Here is a tiny trained network, its code and every weight. The questions are about switching its units off for an input and a class, where a switched-off unit gives its printed mean instead of its output.

import numpy as np


def w(rows, s, z=0):
    codes = np.array(rows[::2]) - 128.0
    scale = np.full(codes.shape[1], s)
    scale[-1] = z or s
    return codes * scale


def f(y):
    return np.maximum(y, 0)


def log_softmax(a):
    a = a - a.max(-1, keepdims=True)
    return a - np.log(np.exp(a).sum(-1, keepdims=True))


def net(x, mask):
    res = np.array(x, float).reshape(1, 5) / 4 @ E
    y = f(res @ A[0][:, :-1].T + A[0][:, -1])
    res = res + np.where(mask, y, B[0][:, -1]) @ B[0][:, :-1]
    return log_softmax(res[-1] @ U[:, :-1].T + U[:, -1])


A, B = {}, {}
E = w([
[145,222,173,123,97,191,252,178,104],'x0',
[92,194,84,149,56,105,56,205,156],'x1',
[160,101,177,36,104,43,131,163,155],'x2',
[119,101,139,120,137,156,123,148,137],'x3',
[188,125,178,113,91,169,37,99,35],'x4',
],0.014)
A[0] = w([
[100,127,92,148,39,100,76,171,135,57],'N0',
[126,85,110,91,136,138,153,152,91,67],'N1',
[131,102,120,113,116,165,120,148,151,141],'N2',
[132,113,158,49,168,154,167,44,102,31],'N3',
[123,148,145,126,115,116,95,87,101,51],'N4',
[111,103,115,150,166,93,182,148,226,75],'N5',
[77,145,49,104,164,117,185,139,186,121],'N6',
[100,104,104,199,116,173,130,120,111,74],'N7',
[150,103,218,42,62,64,146,162,167,44],'N8',
[209,49,147,145,198,98,200,45,99,60],'N9',
[86,121,76,197,136,194,122,98,105,61],'N10',
[54,125,110,134,153,95,179,138,172,61],'N11',
[66,179,120,218,167,222,119,91,105,90],'N12',
[115,61,65,107,114,87,45,114,141,111],'N13',
[166,203,193,106,71,198,229,187,109,129],'N14',
[151,116,169,33,130,62,128,180,137,64],'N15',
[135,143,172,134,179,109,136,106,131,1],'N16',
[179,129,133,99,108,140,100,130,87,97],'N17',
[152,140,186,110,90,174,63,107,53,111],'N18',
[112,69,88,150,169,88,32,68,173,117],'N19',
[133,113,157,118,190,125,168,67,163,26],'N20',
[128,186,148,137,88,144,151,199,114,96],'N21',
[113,178,80,127,73,117,60,248,144,18],'N22',
[97,98,106,184,138,134,158,132,151,128],'N23',
[109,153,99,146,152,186,114,114,122,49],'N24',
[174,114,141,114,64,186,69,106,66,105],'N25',
],0.012,0.0047)
B[0] = w([
[197,147,143,151,121,250,152,141,192,182],'N0',
[174,160,114,136,119,135,106,129,125,143],'N1',
[155,131,128,123,107,128,155,108,109,138],'N2',
[163,130,130,193,160,188,104,165,184,184],'N3',
[122,113,164,135,125,132,153,155,105,149],'N4',
[99,69,131,148,73,84,164,167,123,190],'N5',
[124,69,127,181,86,39,197,190,82,192],'N6',
[121,185,154,114,108,113,107,83,164,161],'N7',
[132,199,223,123,110,78,35,2,170,212],'N8',
[178,154,101,182,154,224,90,184,195,212],'N9',
[177,193,222,90,90,92,64,49,173,175],'N10',
[111,66,125,157,73,96,151,185,114,178],'N11',
[133,174,198,90,126,70,49,47,187,193],'N12',
[124,137,112,40,206,156,180,126,64,203],'N13',
[75,133,50,18,236,136,183,134,35,254],'N14',
[109,193,213,126,105,66,47,45,193,197],'N15',
[138,132,102,149,140,144,116,130,164,141],'N16',
[97,122,88,153,72,95,170,161,124,169],'N17',
[88,43,97,174,38,56,221,202,125,205],'N18',
[47,125,66,18,220,138,156,118,51,217],'N19',
[151,129,105,151,104,185,119,153,153,170],'N20',
[149,111,116,101,201,166,105,114,55,188],'N21',
[210,139,102,203,133,244,95,183,211,205],'N22',
[120,92,99,143,75,92,121,119,123,160],'N23',
[162,142,139,116,106,109,94,84,138,154],'N24',
[80,70,108,167,38,45,159,203,99,200],'N25',
],0.0086,0.026)
U = w([
[93,151,106,52,210,130,125,121,69,183],'0',
[99,97,134,170,45,41,137,178,120,144],'1',
[116,193,202,117,102,76,69,32,162,162],'2',
[147,160,127,189,136,249,96,164,173,2],'3',
],0.013,0.0016)

Each question gives the input, the list of numbers given to net, and the class t.
The units are the neurons (one row each of A and B). Each row of codes is followed by its name. A weight is (code - 128) times the scale printed after its matrix; where a second scale follows, it is the last column's (A, B and U).
mask holds one flag per neuron, in row order. A switched-off neuron (its flag False) gives its mean, the last column of its row in B, instead of its output. The means were averaged over made-up inputs and are rounded, as every weight is.
A unit's drop is (log p(t) with every unit on - log p(t) with that unit switched off) / (log p(t) with every unit on - log p(t) with every unit switched off).
most important unit: the unit with the biggest drop
k most important neurons: the k neurons with the biggest drops, biggest first
drop of u: that unit's drop, to one decimal
input [6,4,6,-3,-5], class 0: 3 most important neurons => N14, N21, N12
input [-7,3,-2,-4,-5], class 0: most important neuron => N19
input [-6,6,4,-7,8], class 1: 2 most important neurons => N18, N25
input [-6,8,5,1,-4], class 3: 2 most important neurons => N22, N0
input [-6,8,-7,5,8], class 1: 2 most important neurons => N25, N18
input [-6,1,6,-6,1], class 0: 3 most important neurons => N19, N13, N12
input [-7,8,-2,6,3], class 3: 3 most important neurons => N22, N0, N14
input [6,-8,1,-3,6], class 3: 2 most important neurons => N9, N3
input [-2,-7,-6,-1,-3], class 3: 2 most important neurons => N9, N8
input [7,6,-7,0,2], class 0: 2 most important neurons => N14, N21
input [-2,-7,-2,7,7], class 1: 3 most important neurons => N18, N25, N22
input [-8,6,0,1,-1], class 0: 2 most important neurons => N19, N13
input [6,-8,8,-2,-1], class 2: 3 most important neurons => N8, N15, N22
input [-4,-5,7,-6,7], class 1: most important unit => N18
input [-4,8,-8,-3,-2], class 2: drop of N9 => 0.6
input [2,5,8,3,-6], class 2: drop of N8 => 1.5
input [-6,4,7,-2,1], class 2: drop of N15 => 3.2
